Below is a small trained network, with its code and all its weights. Each question gives an input and a class and asks what happens when units are switched off, that is, made to give their printed mean instead of their output.

import numpy as np


def w(rows, s, z=0):
    codes = np.array(rows[::2]) - 128.0
    scale = np.full(codes.shape[1], s)
    scale[-1] = z or s
    return codes * scale


def f(y):
    return y / 2 * (1 + np.tanh(0.7978845608 * (y + 0.044715 * y**3)))


def log_softmax(a):
    a = a - a.max(-1, keepdims=True)
    return a - np.log(np.exp(a).sum(-1, keepdims=True))


def net(x, mask):
    res = np.array(x, float).reshape(1, 5) / 4 @ E
    y = f(res @ A[0][:, :-1].T + A[0][:, -1])
    res = res + np.where(mask, y, B[0][:, -1]) @ B[0][:, :-1]
    return log_softmax(res[-1] @ U[:, :-1].T + U[:, -1])


A, B = {}, {}
E = w([
[254,151,71,95],'x0',
[184,222,179,150],'x1',
[102,252,68,174],'x2',
[177,88,108,248],'x3',
[93,107,114,201],'x4',
],0.0076)
A[0] = w([
[90,144,123,159,126],'neuron 1',
[70,124,161,89,102],'neuron 2',
[112,102,146,148,137],'neuron 3',
[110,139,99,136,84],'neuron 4',
[113,72,150,140,73],'neuron 5',
[97,127,162,112,134],'neuron 6',
[14,104,180,54,89],'neuron 7',
[140,58,175,135,3],'neuron 8',
[121,131,154,138,77],'neuron 9',
[230,174,144,126,101],'neuron 10',
[192,152,134,114,80],'neuron 11',
[133,99,123,165,98],'neuron 12',
[119,131,155,123,137],'neuron 13',
[83,124,159,97,110],'neuron 14',
[107,126,141,254,55],'neuron 15',
[121,141,60,153,128],'neuron 16',
[103,137,131,119,135],'neuron 17',
[143,103,108,155,139],'neuron 18',
[97,150,106,238,75],'neuron 19',
[66,124,172,84,80],'neuron 20',
[175,136,107,94,71],'neuron 21',
[124,84,58,106,86],'neuron 22',
[125,127,157,148,87],'neuron 23',
[145,113,90,102,34],'neuron 24',
[104,128,173,123,147],'neuron 25',
[38,179,127,183,101],'neuron 26',
[105,106,181,146,218],'neuron 27',
[106,101,139,137,121],'neuron 28',
[110,79,194,194,204],'neuron 29',
],0.015,0.005)
B[0] = w([
[106,164,98,168,166],'neuron 1',
[174,151,72,120,185],'neuron 2',
[174,146,159,128,159],'neuron 3',
[77,121,110,138,135],'neuron 4',
[207,92,142,130,170],'neuron 5',
[177,150,97,136,161],'neuron 6',
[209,152,5,82,255],'neuron 7',
[216,48,149,109,175],'neuron 8',
[145,114,124,151,125],'neuron 9',
[130,217,199,31,200],'neuron 10',
[113,170,171,68,160],'neuron 11',
[142,85,185,131,156],'neuron 12',
[162,157,113,133,140],'neuron 13',
[169,138,85,128,172],'neuron 14',
[148,125,181,236,231],'neuron 15',
[5,109,129,126,177],'neuron 16',
[135,148,89,133,143],'neuron 17',
[119,72,189,109,160],'neuron 18',
[112,120,181,230,230],'neuron 19',
[186,155,68,119,190],'neuron 20',
[42,125,134,64,154],'neuron 21',
[57,36,105,132,163],'neuron 22',
[149,101,124,150,131],'neuron 23',
[60,72,123,112,131],'neuron 24',
[191,166,105,151,162],'neuron 25',
[76,236,46,163,224],'neuron 26',
[237,172,124,145,200],'neuron 27',
[169,144,150,121,153],'neuron 28',
[237,127,183,178,236],'neuron 29',
],0.025,0.0097)
U = w([
[126,172,134,109,255],'0',
[167,116,28,79,111],'1',
[17,174,98,194,102],'2',
[181,26,176,93,103],'3',
[84,158,187,27,132],'4',
[91,143,200,254,112],'5',
[28,24,105,67,116],'6',
],0.0078,0.0074)

Each question gives the input, the list of numbers given to net, and the class t.
The units are the neurons (one row each of A and B). Each row of codes is followed by its name. A weight is (code - 128) times the scale printed after its matrix; where a second scale follows, it is the last column's (A, B and U).
mask holds one flag per neuron, in row order. A switched-off neuron (its flag False) gives its mean, the last column of its row in B, instead of its output. The means were averaged over made-up inputs and are rounded, as every weight is.
A unit's drop is (log p(t) with every unit on - log p(t) with that unit switched off) / (log p(t) with every unit on - log p(t) with every unit switched off).
The circuit of an input: a set's keep is (log p(t) with only the set's units on - log p(t) with every unit switched off) / (log p(t) with every unit on - log p(t) with every unit switched off). Starting from the 12 units with the biggest drops (on a tie, the unit counted first), units are removed one at a time, each time the one whose removal leaves the highest keep (on an exact tie, the one counted first), for as long as the keep stays at least 0.8.
circuit, biggest first: the units of the circuit, biggest drop first
k most important neurons: the k neurons with the biggest drops, biggest first
drop of u: that unit's drop, to one decimal
input [-4,0,-6,2,-2], class 3: 3 most important neurons -> neuron 26; neuron 29; neuron 8
input [-7,4,-2,0,3], class 1: circuit, biggest first -> neuron 7
input [-5,2,5,-2,-3], class 1: circuit, biggest first -> neuron 15; neuron 7
input [-4,-8,-1,2,4], class 3: circuit, biggest first -> neuron 29; neuron 5
input [5,-4,6,1,4], class 2: circuit, biggest first -> neuron 29; neuron 16
input [-4,8,6,1,-4], class 2: circuit, biggest first -> neuron 26; neuron 29
input [3,8,7,5,0], class 5: 2 most important neurons -> neuron 19; neuron 15
input [-1,-6,8,-5,1], class 2: 2 most important neurons -> neuron 26; neuron 16
input [6,-6,-8,4,-7], class 6: 3 most important neurons -> neuron 22; neuron 29; neuron 21
input [-4,3,-5,4,1], class 3: 2 most important neurons -> neuron 26; neuron 8
input [-4,3,-8,7,7], class 3: 3 most important neurons -> neuron 8; neuron 5; neuron 26
input [1,2,-7,-2,3], class 3: 3 most important neurons -> neuron 26; neuron 7; neuron 8
input [-3,-5,-4,6,-6], class 3: drop of neuron 3 -> 0.0
input [-6,1,7,-8,7], class 1: circuit, biggest first -> neuron 7
input [7,0,7,6,2], class 5: 2 most important neurons -> neuron 19; neuron 15
input [3,-3,7,-3,-3], class 6: drop of neuron 26 -> 0.1
input [8,-7,2,-8,-6], class 6: drop of neuron 22 -> 0.1
